Below are the code and all the weights of a small trained network. Each question names an input and a class and asks about switching units off, where a switched-off unit gives its printed mean instead of its output.

import numpy as np


def w(rows, s, z=0):
    codes = np.array(rows[::2]) - 128.0
    scale = np.full(codes.shape[1], s)
    scale[-1] = z or s
    return codes * scale


def f(y):
    return y / 2 * (1 + np.tanh(0.7978845608 * (y + 0.044715 * y**3)))


def log_softmax(a):
    a = a - a.max(-1, keepdims=True)
    return a - np.log(np.exp(a).sum(-1, keepdims=True))


def net(x, mask):
    res = np.array(x, float).reshape(1, 8) / 4 @ E
    y = f(res @ A[0][:, :-1].T + A[0][:, -1])
    res = res + np.where(mask, y, B[0][:, -1]) @ B[0][:, :-1]
    return log_softmax(res[-1] @ U[:, :-1].T + U[:, -1])


A, B = {}, {}
E = w([
[139,154,129,141,128,117],'x0',
[140,129,130,148,118,122],'x1',
[121,127,130,120,132,129],'x2',
[96,124,61,172,172,192],'x3',
[159,152,223,166,157,187],'x4',
[254,100,104,90,193,99],'x5',
[139,132,126,146,119,119],'x6',
[128,129,128,127,132,130],'x7',
],0.0086)
A[0] = w([
[173,202,160,160,150,176,77],'neuron 1',
[133,71,255,159,191,198,3],'neuron 2',
[176,118,110,119,153,144,12],'neuron 3',
[100,92,111,146,185,140,167],'neuron 4',
[120,168,45,198,213,181,144],'neuron 5',
[123,80,68,168,169,183,45],'neuron 6',
[188,104,114,127,110,148,40],'neuron 7',
[176,131,126,105,156,126,21],'neuron 8',
[169,147,123,104,206,105,65],'neuron 9',
[199,71,77,117,134,151,44],'neuron 10',
],0.0099,0.0051)
B[0] = w([
[104,102,31,114,114,120,179],'neuron 1',
[142,178,16,173,134,5,215],'neuron 2',
[2,128,152,153,92,126,133],'neuron 3',
[143,204,190,95,147,142,176],'neuron 4',
[151,68,212,52,97,88,253],'neuron 5',
[115,148,146,63,116,3,172],'neuron 6',
[53,154,179,163,125,99,130],'neuron 7',
[13,103,193,229,89,119,140],'neuron 8',
[33,103,154,170,27,191,179],'neuron 9',
[23,200,97,171,82,182,178],'neuron 10',
],0.0081,0.0056)
U = w([
[41,105,152,186,84,159,20],'0',
[134,113,5,122,138,75,35],'1',
[163,122,131,108,116,149,253],'2',
[173,106,220,87,107,78,15],'3',
[158,106,129,118,126,146,208],'4',
[162,125,117,115,97,162,194],'5',
[163,83,120,127,123,152,200],'6',
],0.015,0.0058)

Each question gives the input, the list of numbers given to net, and the class t.
The units are the neurons (one row each of A and B). Each row of codes is followed by its name. A weight is (code - 128) times the scale printed after its matrix; where a second scale follows, it is the last column's (A, B and U).
mask holds one flag per neuron, in row order. A switched-off neuron (its flag False) gives its mean, the last column of its row in B, instead of its output. The means were averaged over made-up inputs and are rounded, as every weight is.
A unit's drop is (log p(t) with every unit on - log p(t) with that unit switched off) / (log p(t) with every unit on - log p(t) with every unit switched off).
The circuit of an input: a set's keep is (log p(t) with only the set's units on - log p(t) with every unit switched off) / (log p(t) with every unit on - log p(t) with every unit switched off). Starting from all 10 units, units are removed one at a time, each time the one whose removal leaves the highest keep (on an exact tie, the one counted first), for as long as the keep stays at least 0.8.
units of the circuit, in order: the units of the circuit, biggest drop first
k most important neurons: the k neurons with the biggest drops, biggest first
drop of u: that unit's drop, to one decimal
input [0,-6,0,-3,8,3,8,5], class 1: units of the circuit, in order -> neuron 2; neuron 1
input [5,4,-1,5,-7,7,-8,4], class 2: 3 most important neurons -> neuron 5; neuron 2; neuron 4
input [-7,-5,4,7,-5,0,5,-1], class 3: most important neuron -> neuron 5
input [5,-5,-3,-7,4,-2,-8,5], class 2: 2 most important neurons -> neuron 5; neuron 6
input [8,-5,-7,8,1,8,-3,-7], class 0: units of the circuit, in order -> neuron 10; neuron 9
input [-4,5,3,6,-5,3,6,-4], class 2: units of the circuit, in order -> neuron 2; neuron 5
input [5,4,-1,7,2,6,1,4], class 3: 3 most important neurons -> neuron 5; neuron 6; neuron 4
input [4,-3,-3,8,2,-1,-5,-1], class 3: units of the circuit, in order -> neuron 5; neuron 6
input [-8,2,-1,-4,-7,6,-4,-6], class 5: units of the circuit, in order -> neuron 2; neuron 10
input [4,0,3,0,5,-5,-3,-7], class 4: 3 most important neurons -> neuron 9; neuron 10; neuron 8
input [1,-2,4,3,-7,2,-8,-2], class 2: 3 most important neurons -> neuron 2; neuron 1; neuron 4
input [7,-2,8,-7,3,-3,-5,8], class 4: 3 most important neurons -> neuron 5; neuron 6; neuron 4
input [-6,3,-2,-4,6,8,3,6], class 0: 2 most important neurons -> neuron 9; neuron 8
input [6,7,7,5,8,-2,-5,6], class 1: most important neuron -> neuron 2
input [4,7,6,2,-4,8,6,-7], class 0: 2 most important neurons -> neuron 10; neuron 9
input [-2,4,8,3,-3,8,4,3], class 0: 2 most important neurons -> neuron 10; neuron 9
input [1,3,-5,7,-5,4,1,6], class 3: drop of neuron 8 -> 0.0
input [-4,-4,7,-1,-7,8,-3,-3], class 0: drop of neuron 9 -> 0.2
input [7,4,-6,8,5,2,4,-6], class 3: drop of neuron 6 -> 0.2
